Here is a tiny trained network, its code and every weight. The questions are about switching its units off for an input and a class, where a switched-off unit gives its printed mean instead of its output.

import numpy as np


def w(rows, s, z=0):
    codes = np.array(rows[::2]) - 128.0
    scale = np.full(codes.shape[1], s)
    scale[-1] = z or s
    return codes * scale


def norm(h):
    return h / np.sqrt((h * h).mean(-1, keepdims=True) + 1e-5)


def f(y):
    return np.maximum(y, 0)


def log_softmax(a):
    a = a - a.max(-1, keepdims=True)
    return a - np.log(np.exp(a).sum(-1, keepdims=True))


def net(x, mask):
    res = np.array(x, float).reshape(1, 8) / 4 @ E
    u = 0
    for l in range(2):
        y = f(norm(res) @ A[l][:, :-1].T + A[l][:, -1])
        res = res + np.where(mask[u : u + 10], y, B[l][:, -1]) @ B[l][:, :-1]
        u += 10
    return log_softmax(norm(res)[-1] @ U[:, :-1].T + U[:, -1])


A, B = {}, {}
E = w([
[177,29,149,77,134,201,159,188,152,160,53,59],'x0',
[90,208,41,143,62,230,173,239,105,106,79,193],'x1',
[156,218,88,177,205,185,57,87,108,94,201,21],'x2',
[163,113,81,112,209,152,52,188,250,246,244,78],'x3',
[196,159,164,121,155,33,139,112,89,136,24,131],'x4',
[136,131,107,129,138,2,90,151,88,184,61,229],'x5',
[97,105,126,204,162,222,121,196,41,107,189,72],'x6',
[154,245,247,185,111,144,102,133,121,100,181,162],'x7',
],0.0058)
A[0] = w([
[154,161,151,90,167,2,67,71,152,147,134,115,186],'L0N1',
[144,196,136,138,112,53,154,124,147,161,96,179,107],'L0N2',
[138,121,224,126,140,111,151,98,128,132,121,89,1],'L0N3',
[133,148,135,151,176,167,81,148,160,175,234,125,113],'L0N4',
[155,125,226,144,148,140,149,57,121,101,147,122,171],'L0N5',
[91,70,126,165,83,179,132,164,111,103,141,156,106],'L0N6',
[132,138,148,160,143,62,92,89,135,149,128,193,27],'L0N7',
[162,82,109,96,134,123,176,116,89,117,35,123,121],'L0N8',
[108,189,87,142,147,82,111,167,97,159,93,228,118],'L0N9',
[106,219,122,216,117,155,113,102,44,39,124,122,45],'L0N10',
],0.0097,0.0027)
B[0] = w([
[152,76,87,75,158,89,99,154,80,132,121,193,255],'L0N1',
[188,96,75,126,80,101,84,173,99,94,91,142,215],'L0N2',
[182,143,158,161,67,121,108,232,143,110,152,178,168],'L0N3',
[94,135,100,194,148,155,111,139,122,140,193,46,255],'L0N4',
[168,162,109,119,77,146,107,185,126,111,131,172,205],'L0N5',
[71,118,175,95,147,91,45,108,111,125,94,117,190],'L0N6',
[128,89,105,108,83,125,96,148,100,101,110,151,196],'L0N7',
[94,137,118,176,101,160,148,89,153,93,65,94,223],'L0N8',
[162,148,174,59,93,116,95,152,159,17,151,180,226],'L0N9',
[254,173,24,216,50,157,213,109,240,97,107,122,239],'L0N10',
],0.0096,0.0085)
A[1] = w([
[134,122,109,100,121,47,134,130,138,114,120,219,49],'L1N1',
[119,133,119,146,117,52,116,93,130,130,145,159,81],'L1N2',
[78,149,185,135,89,168,179,143,92,84,124,143,4],'L1N3',
[122,168,145,79,115,155,86,126,178,118,218,132,112],'L1N4',
[134,155,138,122,151,126,142,131,139,133,127,124,53],'L1N5',
[115,97,105,138,91,25,151,82,139,130,192,167,64],'L1N6',
[117,181,105,141,79,144,117,161,163,84,119,158,235],'L1N7',
[163,112,124,129,149,156,136,111,128,149,79,92,136],'L1N8',
[135,249,116,164,91,141,158,116,135,117,175,141,138],'L1N9',
[162,127,107,140,133,155,115,154,104,178,158,141,31],'L1N10',
],0.011,0.0026)
B[1] = w([
[200,99,233,74,132,81,119,107,95,127,138,193,218],'L1N1',
[153,125,109,106,119,111,143,76,120,184,69,161,155],'L1N2',
[211,115,102,30,172,132,88,96,89,173,125,181,150],'L1N3',
[88,196,93,197,72,211,254,116,160,97,101,212,181],'L1N4',
[136,141,90,161,96,117,172,156,114,93,94,133,128],'L1N5',
[212,82,116,126,163,92,147,57,128,179,68,204,167],'L1N6',
[160,88,154,120,98,105,78,144,35,170,76,224,251],'L1N7',
[83,117,179,151,55,111,53,172,151,79,123,152,152],'L1N8',
[86,180,100,234,61,157,193,120,185,65,67,142,204],'L1N9',
[109,130,192,132,132,122,148,132,152,116,173,51,159],'L1N10',
],0.0073,0.012)
U = w([
[138,169,95,204,55,176,163,144,191,76,121,123,224],'0',
[98,127,121,156,199,151,104,168,144,164,218,9,98],'1',
[98,126,163,102,188,62,211,43,127,184,118,129,49],'2',
[144,118,82,81,234,73,132,50,163,184,195,128,58],'3',
[147,199,215,95,197,67,173,122,163,148,142,86,22],'4',
[117,182,205,104,195,67,198,80,98,159,145,95,2],'5',
[212,89,138,63,92,70,68,144,82,99,85,208,174],'6',
[29,118,156,64,116,166,115,94,109,119,68,94,88],'7',
],0.012,0.0055)

Each question gives the input, the list of numbers given to net, and the class t.
The units are the neurons (one row each of A and B). Each row of codes is followed by its name. A weight is (code - 128) times the scale printed after its matrix; where a second scale follows, it is the last column's (A, B and U).
mask holds one flag per neuron, layer by layer. A switched-off neuron (its flag False) gives its mean, the last column of its row in B, instead of its output. The means were averaged over made-up inputs and are rounded, as every weight is.
A unit's drop is (log p(t) with every unit on - log p(t) with that unit switched off) / (log p(t) with every unit on - log p(t) with every unit switched off).
The circuit of an input: a set's keep is (log p(t) with only the set's units on - log p(t) with every unit switched off) / (log p(t) with every unit on - log p(t) with every unit switched off). Starting from the 12 units with the biggest drops (on a tie, the unit counted first), units are removed one at a time, each time the one whose removal leaves the highest keep (on an exact tie, the one counted first), for as long as the keep stays at least 0.8.
units of the circuit, in order: the units of the circuit, biggest drop first
unit that matters most: the unit with the biggest drop
k most important neurons: the k neurons with the biggest drops, biggest first
top k neurons in layer l: the k neurons of layer l with the biggest drops, biggest first
drop of u: that unit's drop, to one decimal
input [8,-7,5,4,-2,6,-2,4], class 1: unit that matters most -> L0N4
input [4,-8,3,2,-7,4,7,7], class 1: top 2 neurons in layer 0 -> (L0N4; L0N10)
input [4,4,8,2,-1,2,3,-4], class 1: top 3 neurons in layer 0 -> (L0N9; L0N10; L0N5)
input [-6,1,-4,6,-5,-1,-3,-3], class 0: 2 most important neurons -> (L1N4; L0N4)
input [0,7,-7,0,-6,-1,5,5], class 6: 2 most important neurons -> (L0N6; L1N7)
input [4,5,8,1,6,2,-3,6], class 0: 2 most important neurons -> (L0N10; L1N9)
input [5,-5,-1,8,-3,-5,-6,8], class 0: 3 most important neurons -> (L1N4; L0N5; L0N3)
input [7,3,-4,1,-5,-8,5,5], class 7: 4 most important neurons -> (L0N10; L0N6; L1N9; L1N3)
input [6,-6,4,0,2,2,3,8], class 0: top 2 neurons in layer 0 -> (L0N4; L0N2)
input [2,2,3,-1,4,5,5,4], class 0: top 2 neurons in layer 0 -> (L0N10; L0N1)
input [-7,-4,-1,-7,-2,-5,-1,1], class 0: 2 most important neurons -> (L0N10; L1N9)
input [-7,-7,-3,6,-6,-1,1,4], class 1: 2 most important neurons -> (L0N4; L0N10)
input [-6,0,5,-6,-4,2,2,-7], class 0: drop of L0N10 -> 1.4
input [6,1,0,8,6,2,1,3], class 1: drop of L1N9 -> 0.0
input [-1,-3,0,-6,-2,3,8,4], class 0: units of the circuit, in order -> (L0N10)
input [4,-2,-7,0,-4,3,4,-4], class 7: drop of L1N7 -> 0.1
